141  107  132  110  129  119 | 141, 107

120  131  124  129  132
134  126  139  106  141
| 141, 106

145  129   99  100 | 145, 99

100  106  125   99 | 125, 99

156  121  117  148  128 | 156, 117

119  114  114  120  117  150
140  113  114  137  129  116
145  122  129  114  125  120
| 150, 113

110  121  130  126  149  105 | 149, 105

118  116  119   99  103  138  113 | 138, 99
---
[128 146  99 121] → 146, 128

[117 127 122 134 151] → 151, 134

[144 139 155 107 153 101 104] → 155, 153

[[112 116 132 135]
 [105 118 129 130]] → 135, 132

[151 153 146 152 147 146 147] → 153, 152

[[144 126 125 132 149 140 139]
 [130 119 126 139 105 134 123]
 [139 121 126 133 142 135 132]] → 149, 144
---
array([[123, 124, 130, 115, 146, 139, 118],
       [135, 124, 144, 137, 138, 113, 119],
       [125, 138, 133, 132, 123, 106, 147]]) => 146

array([[137, 119, 143, 139, 129, 143, 132],
       [114, 140, 103, 110, 129, 101, 124],
       [143, 127, 143, 144, 136, 144, 139]]) => 129

array([[153, 154, 123, 118, 140, 139, 122],
       [142, 143, 123, 120, 134, 133, 122],
       [104, 104, 131, 138, 115, 120, 135]]) => 140

array([[107, 132, 142, 123, 130, 139, 138],
       [126, 135, 127, 124, 110, 129, 129],
       [141, 118, 123, 127, 138, 123, 117]]) => 130

array([[132, 132, 101, 134, 139, 135, 128],
       [145, 132, 125, 148, 127, 106, 140],
       [134, 123, 110, 127, 150, 124, 133]]) => 139

array([[122, 109, 131, 122, 137, 128, 135],
       [129, 104, 137, 130, 118, 123, 127],
       [119, 115, 130, 120, 134, 133, 131]]) => 137

array([[133, 106, 135, 129, 135, 120, 125],
       [124, 124, 130, 129, 134, 127, 121],
       [126, 132, 131, 129, 131, 134, 137]]) => 135

array([[135, 115, 134, 131, 115, 132, 132],
       [138, 128, 141, 141, 124, 113, 136],
       [120,  98, 106, 103, 101, 139, 120]]) => 115
---
[109 153 129 140 113 152 118] -> 109
[125 104 127 128 132] -> 125
[144 131 146 152 149] -> 144
[127 125 107 138 134 142] -> 127
[116 136 121 132 131 106] -> 116
[125 108 127 104 115 136] -> 125
[151 125 147 124 129 119 134] -> 151
[150 149 121 111 130 132] -> 150
[123 127 135 126 152] -> 123
[118 110 114 156 137] -> 118
---
[137 140 104 143 129] -> 137
[131 139 126 154 152] -> 131
[124 118 115 144 157] -> 124
[127 132 135 152 129] -> 127
[132 134 131 153 101] -> 132
[119 128 105 112 131] -> 119
[142 116 114 153 119] -> 142
[133 150 112 153 111] -> 133
[132 103 133 148 157] -> 132
---
[152 129 144 147 146] → 152, 147

[[142 105 122 130 122 128]
 [103 132 134 144 149 123]
 [128 122 132 108 140 114]] → 149, 144

[120 103 143 112 117  98 106] → 143, 120

[[128 131 130 141 128 121]
 [131 128 133 123 107 134]] → 141, 134

[102 117 116 136 141 121] → 141, 136

[[124 138 112 123 117 135 122]
 [152 122 120 118 117 113 126]] → 152, 138

[[110 115 110 109 125]
 [117 129 115 103 122]] → 129, 125
---
[[152, 106, 107, 124],
 [150, 126, 124, 136],
 [139, 105, 140, 124]] gives 150

[[131, 115, 117, 152],
 [122, 111, 113, 137],
 [133, 118, 117, 99]] gives 122

[[134, 105, 144, 145],
 [138, 121, 107, 151],
 [101, 109, 133, 127]] gives 138

[[132, 111, 135, 133],
 [127, 129, 126, 131],
 [144, 119, 153, 100]] gives 127

[[130, 116, 132, 123],
 [131, 106, 136, 120],
 [132, 100, 138, 117]] gives 131

[[123, 129, 104, 135],
 [131, 127, 143, 110],
 [139, 135, 116, 128]] gives 131
---
[[113 146 147 140 114 122 121]
 [140 105 105 118 124 130 150]] → 122

[103  99 150 145 107] → 145

[[ 99 117 105 118 120]
 [124 120 130 118 139]
 [111 128 114 133 123]] → 118

[128 133 125 127 135 105 118] → 105

[[100 142 133 153]
 [129 123 108 126]] → 133

[127 121 137 122 145 104 131] → 104

[[143 126 129 148]
 [142 115 119 106]] → 129
